Below is a small trained network, with its code and all its weights. Each question gives an input and a class and asks what happens when units are switched off, that is, made to give their printed mean instead of their output.

import numpy as np


def w(rows, s, z=0):
    codes = np.array(rows[::2]) - 128.0
    scale = np.full(codes.shape[1], s)
    scale[-1] = z or s
    return codes * scale


def norm(h):
    return h / np.sqrt((h * h).mean(-1, keepdims=True) + 1e-5)


def f(y):
    return y / 2 * (1 + np.tanh(0.7978845608 * (y + 0.044715 * y**3)))


def log_softmax(a):
    a = a - a.max(-1, keepdims=True)
    return a - np.log(np.exp(a).sum(-1, keepdims=True))


def net(x, mask):
    res = np.array(x, float).reshape(1, 3) / 4 @ E
    u = 0
    for l in range(4):
        y = f(norm(res) @ A[l][:, :-1].T + A[l][:, -1])
        res = res + np.where(mask[u : u + 8], y, B[l][:, -1]) @ B[l][:, :-1]
        u += 8
    return log_softmax(norm(res)[-1] @ U[:, :-1].T + U[:, -1])


A, B = {}, {}
E = w([
[241,109,90,39],'x0',
[94,71,39,35],'x1',
[148,3,118,232],'x2',
],0.0051)
A[0] = w([
[118,126,224,31,31],'0.n0',
[236,151,136,66,96],'0.n1',
[117,159,158,119,3],'0.n2',
[117,168,106,144,79],'0.n3',
[127,215,141,61,102],'0.n4',
[198,231,224,164,112],'0.n5',
[179,43,143,102,79],'0.n6',
[255,9,227,141,195],'0.n7',
],0.0067,0.0045)
B[0] = w([
[88,154,57,144,116],'0.n0',
[206,253,87,204,169],'0.n1',
[121,120,75,99,102],'0.n2',
[114,139,127,118,113],'0.n3',
[106,238,126,77,160],'0.n4',
[151,80,198,43,200],'0.n5',
[137,104,34,96,142],'0.n6',
[152,116,121,236,253],'0.n7',
],0.0068,0.0052)
A[1] = w([
[31,65,68,78,97],'1.n0',
[161,155,175,176,4],'1.n1',
[39,121,146,152,18],'1.n2',
[53,98,185,114,107],'1.n3',
[122,112,12,63,138],'1.n4',
[208,130,98,113,6],'1.n5',
[181,154,170,78,102],'1.n6',
[141,52,110,173,146],'1.n7',
],0.011,0.0024)
B[1] = w([
[173,162,230,176,221],'1.n0',
[117,117,142,123,177],'1.n1',
[169,192,117,184,171],'1.n2',
[91,176,85,160,191],'1.n3',
[179,80,191,129,227],'1.n4',
[231,203,107,161,165],'1.n5',
[113,81,106,151,188],'1.n6',
[51,104,81,1,254],'1.n7',
],0.009,0.0043)
A[2] = w([
[134,186,149,108,113],'2.n0',
[138,191,154,61,153],'2.n1',
[67,128,123,205,36],'2.n2',
[140,71,152,197,118],'2.n3',
[176,99,105,90,83],'2.n4',
[155,194,118,107,3],'2.n5',
[122,107,110,145,70],'2.n6',
[148,83,251,112,17],'2.n7',
],0.012,0.002)
B[2] = w([
[114,36,106,35,195],'2.n0',
[23,80,92,148,227],'2.n1',
[204,165,119,143,197],'2.n2',
[109,123,88,30,214],'2.n3',
[120,201,158,144,177],'2.n4',
[156,72,53,145,170],'2.n5',
[88,161,90,154,125],'2.n6',
[195,80,254,30,254],'2.n7',
],0.0071,0.0043)
A[3] = w([
[177,91,141,51,251],'3.n0',
[47,172,169,120,150],'3.n1',
[93,2,95,158,63],'3.n2',
[155,163,179,80,127],'3.n3',
[75,183,140,193,82],'3.n4',
[65,198,94,34,146],'3.n5',
[76,8,86,159,72],'3.n6',
[108,200,123,200,142],'3.n7',
],0.01,0.0026)
B[3] = w([
[63,211,194,230,254],'3.n0',
[190,129,38,147,164],'3.n1',
[12,117,140,108,179],'3.n2',
[89,55,145,140,176],'3.n3',
[214,139,114,157,151],'3.n4',
[86,30,104,177,167],'3.n5',
[29,159,22,67,186],'3.n6',
[254,109,62,96,163],'3.n7',
],0.0063)
U = w([
[39,86,55,84,220],'0',
[254,168,61,155,2],'1',
[145,96,246,99,183],'2',
],0.015,0.00093)

Each question gives the input, the list of numbers given to net, and the class t.
The units are the neurons (one row each of A and B). Each row of codes is followed by its name. A weight is (code - 128) times the scale printed after its matrix; where a second scale follows, it is the last column's (A, B and U).
mask holds one flag per neuron, layer by layer. A switched-off neuron (its flag False) gives its mean, the last column of its row in B, instead of its output. The means were averaged over made-up inputs and are rounded, as every weight is.
A unit's drop is (log p(t) with every unit on - log p(t) with that unit switched off) / (log p(t) with every unit on - log p(t) with every unit switched off).
The circuit of an input: a set's keep is (log p(t) with only the set's units on - log p(t) with every unit switched off) / (log p(t) with every unit on - log p(t) with every unit switched off). Starting from the 12 units with the biggest drops (on a tie, the unit counted first), units are removed one at a time, each time the one whose removal leaves the highest keep (on an exact tie, the one counted first), for as long as the keep stays at least 0.8.
units of the circuit, in order: the units of the circuit, biggest drop first
unit that matters most: the unit with the biggest drop
k most important neurons: the k neurons with the biggest drops, biggest first
drop when u is switched off: that unit's drop, to one decimal
input [-8,7,-4], class 1: unit that matters most => 1.n3
input [5,5,4], class 1: 4 most important neurons => 1.n5; 2.n1; 2.n7; 2.n4
input [-6,-3,5], class 1: 4 most important neurons => 2.n2; 2.n0; 1.n2; 1.n4
input [6,6,-5], class 1: 4 most important neurons => 1.n7; 0.n1; 1.n5; 0.n5
input [-6,-5,7], class 0: 4 most important neurons => 0.n4; 1.n0; 2.n3; 1.n7
input [8,5,-1], class 1: 2 most important neurons => 0.n1; 1.n5
input [-7,-7,8], class 0: 2 most important neurons => 0.n4; 1.n0
input [5,7,-6], class 2: 2 most important neurons => 1.n4; 1.n3
input [-3,6,-5], class 2: 2 most important neurons => 1.n4; 1.n0
input [-6,7,4], class 2: 2 most important neurons => 1.n0; 0.n7
input [5,8,6], class 2: 2 most important neurons => 1.n4; 1.n0
input [-3,7,5], class 2: 2 most important neurons => 1.n0; 0.n7
input [6,4,4], class 1: 2 most important neurons => 1.n5; 2.n7
input [4,8,-4], class 2: units of the circuit, in order => 1.n4
input [4,3,-3], class 1: 2 most important neurons => 0.n1; 1.n7
input [3,-4,6], class 0: drop when 1.n7 is switched off => 0.0
input [4,-2,-2], class 1: drop when 1.n7 is switched off => 0.1
input [-7,8,-2], class 2: drop when 1.n4 is switched off => 0.4
